Below is a small trained network, with its code and all its weights. Each question gives an input and a class and asks what happens when units are switched off, that is, made to give their printed mean instead of their output.

import numpy as np


def w(rows, s, z=0):
    codes = np.array(rows[::2]) - 128.0
    scale = np.full(codes.shape[1], s)
    scale[-1] = z or s
    return codes * scale


def f(y):
    return np.maximum(y, 0)


def log_softmax(a):
    a = a - a.max(-1, keepdims=True)
    return a - np.log(np.exp(a).sum(-1, keepdims=True))


def net(x, mask):
    res = np.array(x, float).reshape(1, 7) / 4 @ E
    y = f(res @ A[0][:, :-1].T + A[0][:, -1])
    res = res + np.where(mask, y, B[0][:, -1]) @ B[0][:, :-1]
    return log_softmax(res[-1] @ U[:, :-1].T + U[:, -1])


A, B = {}, {}
E = w([
[51,22,178,90,126,201,132,90],'x0',
[76,89,78,131,158,147,121,254],'x1',
[101,224,90,154,148,111,243,211],'x2',
[129,122,94,191,138,61,168,157],'x3',
[164,153,93,72,166,170,80,36],'x4',
[135,81,190,187,203,79,142,197],'x5',
[154,120,147,172,189,232,102,112],'x6',
],0.0084)
A[0] = w([
[174,91,196,156,157,60,98,86,112],'N1',
[154,157,140,158,217,183,97,126,137],'N2',
[167,254,103,118,88,98,132,72,112],'N3',
[106,158,117,98,175,198,146,121,145],'N4',
[144,102,163,51,72,95,136,136,105],'N5',
[106,140,204,175,128,101,146,77,93],'N6',
[137,102,149,89,66,188,106,43,2],'N7',
],0.0097,0.0045)
B[0] = w([
[206,75,85,100,25,136,82,78,195],'N1',
[211,71,95,49,47,123,128,41,208],'N2',
[68,165,175,255,200,52,163,174,234],'N3',
[160,93,145,63,89,152,83,79,192],'N4',
[131,72,162,135,106,129,122,98,185],'N5',
[99,111,95,133,99,112,87,100,169],'N6',
[94,220,146,140,195,69,167,158,255],'N7',
],0.009,0.0092)
U = w([
[89,136,169,240,203,105,195,255,6],'0',
[147,35,119,97,44,208,77,87,250],'1',
],0.008,0.0018)

Each question gives the input, the list of numbers given to net, and the class t.
The units are the neurons (one row each of A and B). Each row of codes is followed by its name. A weight is (code - 128) times the scale printed after its matrix; where a second scale follows, it is the last column's (A, B and U).
mask holds one flag per neuron, in row order. A switched-off neuron (its flag False) gives its mean, the last column of its row in B, instead of its output. The means were averaged over made-up inputs and are rounded, as every weight is.
A unit's drop is (log p(t) with every unit on - log p(t) with that unit switched off) / (log p(t) with every unit on - log p(t) with every unit switched off).
The circuit of an input: a set's keep is (log p(t) with only the set's units on - log p(t) with every unit switched off) / (log p(t) with every unit on - log p(t) with every unit switched off). Starting from all 7 units, units are removed one at a time, each time the one whose removal leaves the highest keep (on an exact tie, the one counted first), for as long as the keep stays at least 0.8.
circuit, biggest first: the units of the circuit, biggest drop first
most important unit: the unit with the biggest drop
top k neurons: the k neurons with the biggest drops, biggest first
drop when u is switched off: that unit's drop, to one decimal
input [1,-5,-1,-4,-4,-2,-5], class 0: circuit, biggest first => [N2 N3]
input [-1,7,5,5,3,2,8], class 1: most important unit => N2
input [8,7,8,7,4,-7,-6], class 1: top 3 neurons => [N3 N7 N4]
input [2,2,4,-2,1,-7,-6], class 0: top 2 neurons => [N3 N2]
input [-2,-1,3,-3,2,-6,4], class 0: top 2 neurons => [N3 N1]
input [5,2,6,-3,7,5,-8], class 1: top 2 neurons => [N3 N7]
input [-3,-8,1,-8,-1,-3,3], class 0: drop when N3 is switched off => 0.3
input [-8,-8,-2,-8,1,-3,-6], class 0: drop when N3 is switched off => 0.3
input [-5,-5,-5,-8,-7,-6,-8], class 0: drop when N3 is switched off => 0.2
input [4,7,8,4,5,0,5], class 1: drop when N1 is switched off => 0.0
